Below are the code and all the weights of a small trained network. Each question names an input and a target symbol and asks about switching units off, where a switched-off unit gives its printed mean instead of its output.

import numpy as np


def w(rows, s, z=0):
    codes = np.array(rows[::2]) - 128.0
    scale = np.full(codes.shape[1], s)
    scale[-1] = z or s
    return codes * scale


def softmax(a):
    e = np.exp(a - a.max(-1, keepdims=True))
    return e / e.sum(-1, keepdims=True)


def log_softmax(a):
    a = a - a.max(-1, keepdims=True)
    return a - np.log(np.exp(a).sum(-1, keepdims=True))


def net(x, mask):
    ids = ['ΞΦΨΩαβγδηθμπσ'.index(c) for c in x.split()]
    T = len(ids)
    res = E[ids] + P[:T]
    u = 0
    for l in range(3):
        r = res
        for j in range(2):
            rows = slice(3 * j, 3 * j + 3)
            q, k, v = (r @ M[l][rows].T for M in (Q, K, V))
            z = softmax(np.where(np.tri(T) > 0, q @ k.T / 3**0.5, -1e9)) @ v
            o = O[l][rows]
            res = res + np.where(mask[u + j], z, o[:, -1]) @ o[:, :-1]
        u += 2
    return log_softmax(res[-1] @ U[:, :-1].T + U[:, -1])


Q, K, V, O = {}, {}, {}, {}
E = w([
[137,124,125,118,146],'Ξ',
[155,94,129,107,145],'Φ',
[125,128,132,129,154],'Ψ',
[153,155,104,106,161],'Ω',
[138,166,104,109,164],'α',
[136,145,109,109,149],'β',
[156,117,105,102,106],'γ',
[178,109,178,146,243],'δ',
[137,89,152,141,64],'η',
[136,189,122,152,62],'θ',
[108,152,216,8,100],'μ',
[156,218,151,170,173],'π',
[192,128,199,193,180],'σ',
],0.015)
P = w([
[62,71,60,144,101],'0',
[142,95,69,150,100],'1',
[150,110,87,146,99],'2',
[171,133,97,144,98],'3',
[180,140,113,136,93],'4',
[193,150,126,132,93],'5',
[202,159,139,125,90],'6',
[210,165,154,121,86],'7',
[221,168,171,116,89],'8',
[229,173,182,110,85],'9',
[240,174,204,106,95],'10',
[246,182,206,95,93],'11',
[255,192,212,89,78],'12',
],0.0075)
Q[0] = w([
[2,102,171,88,153],'L0H0',
[48,117,154,165,129],'L0H0',
[141,115,161,106,104],'L0H0',
[124,135,124,139,128],'L0H1',
[174,104,124,112,108],'L0H1',
[121,142,137,130,126],'L0H1',
],0.034)
K[0] = w([
[69,88,5,175,160],'L0H0',
[157,129,75,199,141],'L0H0',
[60,147,123,131,110],'L0H0',
[140,119,128,128,124],'L0H1',
[107,136,145,109,128],'L0H1',
[114,135,111,118,133],'L0H1',
],0.027)
V[0] = w([
[115,154,88,106,177],'L0H0',
[3,96,122,176,148],'L0H0',
[116,178,88,84,140],'L0H0',
[36,136,171,121,133],'L0H1',
[106,108,102,187,130],'L0H1',
[196,154,112,114,93],'L0H1',
],0.014)
O[0] = w([
[111,154,99,81,123,92],'L0H0',
[247,161,96,122,115,7],'L0H0',
[74,183,73,98,104,112],'L0H0',
[139,190,100,121,130,85],'L0H1',
[157,109,80,110,118,103],'L0H1',
[77,108,139,144,123,169],'L0H1',
],0.013,0.011)
Q[1] = w([
[164,149,100,171,167],'L1H0',
[77,46,72,188,136],'L1H0',
[255,161,107,176,84],'L1H0',
[161,111,113,133,117],'L1H1',
[172,153,176,154,115],'L1H1',
[113,143,132,192,115],'L1H1',
],0.025)
K[1] = w([
[103,93,85,231,98],'L1H0',
[84,202,205,238,90],'L1H0',
[131,95,3,222,177],'L1H0',
[176,161,119,109,146],'L1H1',
[127,132,186,62,144],'L1H1',
[84,153,169,160,178],'L1H1',
],0.019)
V[1] = w([
[130,138,118,73,169],'L1H0',
[112,26,112,6,144],'L1H0',
[187,112,160,64,100],'L1H0',
[119,93,145,67,123],'L1H1',
[129,116,150,81,130],'L1H1',
[119,71,139,150,90],'L1H1',
],0.015)
O[1] = w([
[109,229,91,157,115,73],'L1H0',
[189,246,3,254,131,146],'L1H0',
[236,204,147,163,108,120],'L1H0',
[114,157,87,235,166,158],'L1H1',
[103,135,106,185,166,139],'L1H1',
[217,97,141,192,125,244],'L1H1',
],0.0078,0.011)
Q[2] = w([
[57,142,238,124,31],'L2H0',
[225,140,71,209,52],'L2H0',
[110,26,40,184,75],'L2H0',
[199,119,187,70,222],'L2H1',
[91,43,43,79,248],'L2H1',
[160,65,133,181,117],'L2H1',
],0.011)
K[2] = w([
[164,203,175,89,109],'L2H0',
[198,73,10,54,196],'L2H0',
[67,128,168,201,195],'L2H0',
[139,105,132,137,48],'L2H1',
[4,96,139,195,100],'L2H1',
[120,131,179,205,127],'L2H1',
],0.017)
V[2] = w([
[134,146,122,113,76],'L2H0',
[121,126,161,96,50],'L2H0',
[139,88,128,186,59],'L2H0',
[116,84,61,151,147],'L2H1',
[114,101,116,154,4],'L2H1',
[137,101,129,81,155],'L2H1',
],0.023)
O[2] = w([
[80,128,186,190,67,30],'L2H0',
[148,184,196,233,64,92],'L2H0',
[159,230,135,56,13,253],'L2H0',
[100,172,117,199,78,152],'L2H1',
[34,11,66,154,12,151],'L2H1',
[95,152,125,120,214,138],'L2H1',
],0.011,0.019)
U = w([
[172,185,147,143,111,37],'Ξ',
[242,141,84,181,115,2],'Φ',
[185,124,122,134,136,139],'Ψ',
[120,192,97,155,136,152],'Ω',
[67,254,125,113,142,96],'α',
[113,197,104,141,134,213],'β',
[99,221,75,132,112,96],'γ',
[161,185,86,126,177,73],'δ',
[207,78,116,112,104,108],'η',
[56,182,191,74,96,32],'θ',
[129,191,164,126,133,233],'μ',
[43,158,180,77,162,216],'π',
[146,142,214,30,125,222],'σ',
],0.0056,0.0035)

Each question gives the input, a string of symbols that net reads in full, and the target symbol t.
The units are the heads (3 rows each of Q, K, V and O). Each row of codes is followed by its name. A weight is (code - 128) times the scale printed after its matrix; where a second scale follows, it is the last column's (O and U).
mask holds one flag per head, layer by layer. A switched-off head (its flag False) gives its mean, the last column of its rows in O, instead of its output. The means were averaged over made-up inputs and are rounded, as every weight is.
A unit's drop is (log p(t) with every unit on - log p(t) with that unit switched off) / (log p(t) with every unit on - log p(t) with every unit switched off).
The circuit of an input: a set's keep is (log p(t) with only the set's units on - log p(t) with every unit switched off) / (log p(t) with every unit on - log p(t) with every unit switched off). Starting from all 6 units, units are removed one at a time, each time the one whose removal leaves the highest keep (on an exact tie, the one counted first), for as long as the keep stays at least 0.8.
units of the circuit, in order: the units of the circuit, biggest drop first
most important unit: the unit with the biggest drop
heads that matter: for each layer, one digit per head in row order, 1 if its drop is at least 0.15 and else 0, layers parted by /
input γ α σ γ, target σ: units of the circuit, in order -> (L0H0, L2H0, L1H0)
input γ θ η η θ Ξ σ δ θ γ, target θ: heads that matter -> 00 / 10 / 11
input δ γ γ σ γ Ξ δ η, target η: units of the circuit, in order -> (L0H0, L1H0, L2H1, L2H0)
input π μ η σ σ Ω σ θ σ γ θ, target Φ: most important unit -> L1H0
input θ γ η δ Φ σ Ξ α σ γ θ, target σ: units of the circuit, in order -> (L1H1, L0H0, L2H0, L1H0)
input μ π Ω σ, target π: heads that matter -> 11 / 11 / 10
input σ θ δ γ σ Φ δ γ α μ, target α: units of the circuit, in order -> (L0H1, L0H0, L1H0, L2H0)
input δ δ δ, target δ: heads that matter -> 00 / 00 / 11
input δ Φ γ δ Ξ Φ η σ σ β, target σ: heads that matter -> 10 / 00 / 10
input Ξ η α α Ω β Ω Φ δ η, target η: units of the circuit, in order -> (L0H0, L2H1, L2H0)
input γ α δ β β Ψ γ Ω β Φ π γ γ, target π: units of the circuit, in order -> (L1H0, L0H0)
input σ Φ σ γ γ α β, target γ: units of the circuit, in order -> (L1H0, L2H1, L0H0, L0H1)
input π π δ η β μ σ, target Φ: heads that matter -> 00 / 11 / 11
input δ δ η Ψ, target η: units of the circuit, in order -> (L0H0, L2H1)
input Ω γ Ω Φ Ξ θ Φ, target θ: units of the circuit, in order -> (L2H0, L2H1, L1H0)
input σ π δ γ γ Ψ Ψ θ, target θ: most important unit -> L1H0
input π Ξ μ γ, target Φ: units of the circuit, in order -> (L1H0, L2H1)
input η Ξ σ, target σ: units of the circuit, in order -> (L0H0, L1H0, L2H0)
input μ θ α μ γ β η β μ Ψ, target π: heads that matter -> 11 / 01 / 10
input δ η π δ, target π: units of the circuit, in order -> (L1H0, L2H0)
input θ σ α β, target σ: heads that matter -> 10 / 10 / 10
input δ Φ Ψ δ θ μ α γ, target δ: heads that matter -> 11 / 10 / 11
input η θ γ θ π, target π: units of the circuit, in order -> (L1H0, L0H0, L2H0)
input Ω β β β η Ω δ θ δ η, target θ: heads that matter -> 10 / 10 / 11
input Ω γ γ Ψ γ δ π γ β Ω, target γ: heads that matter -> 11 / 11 / 01
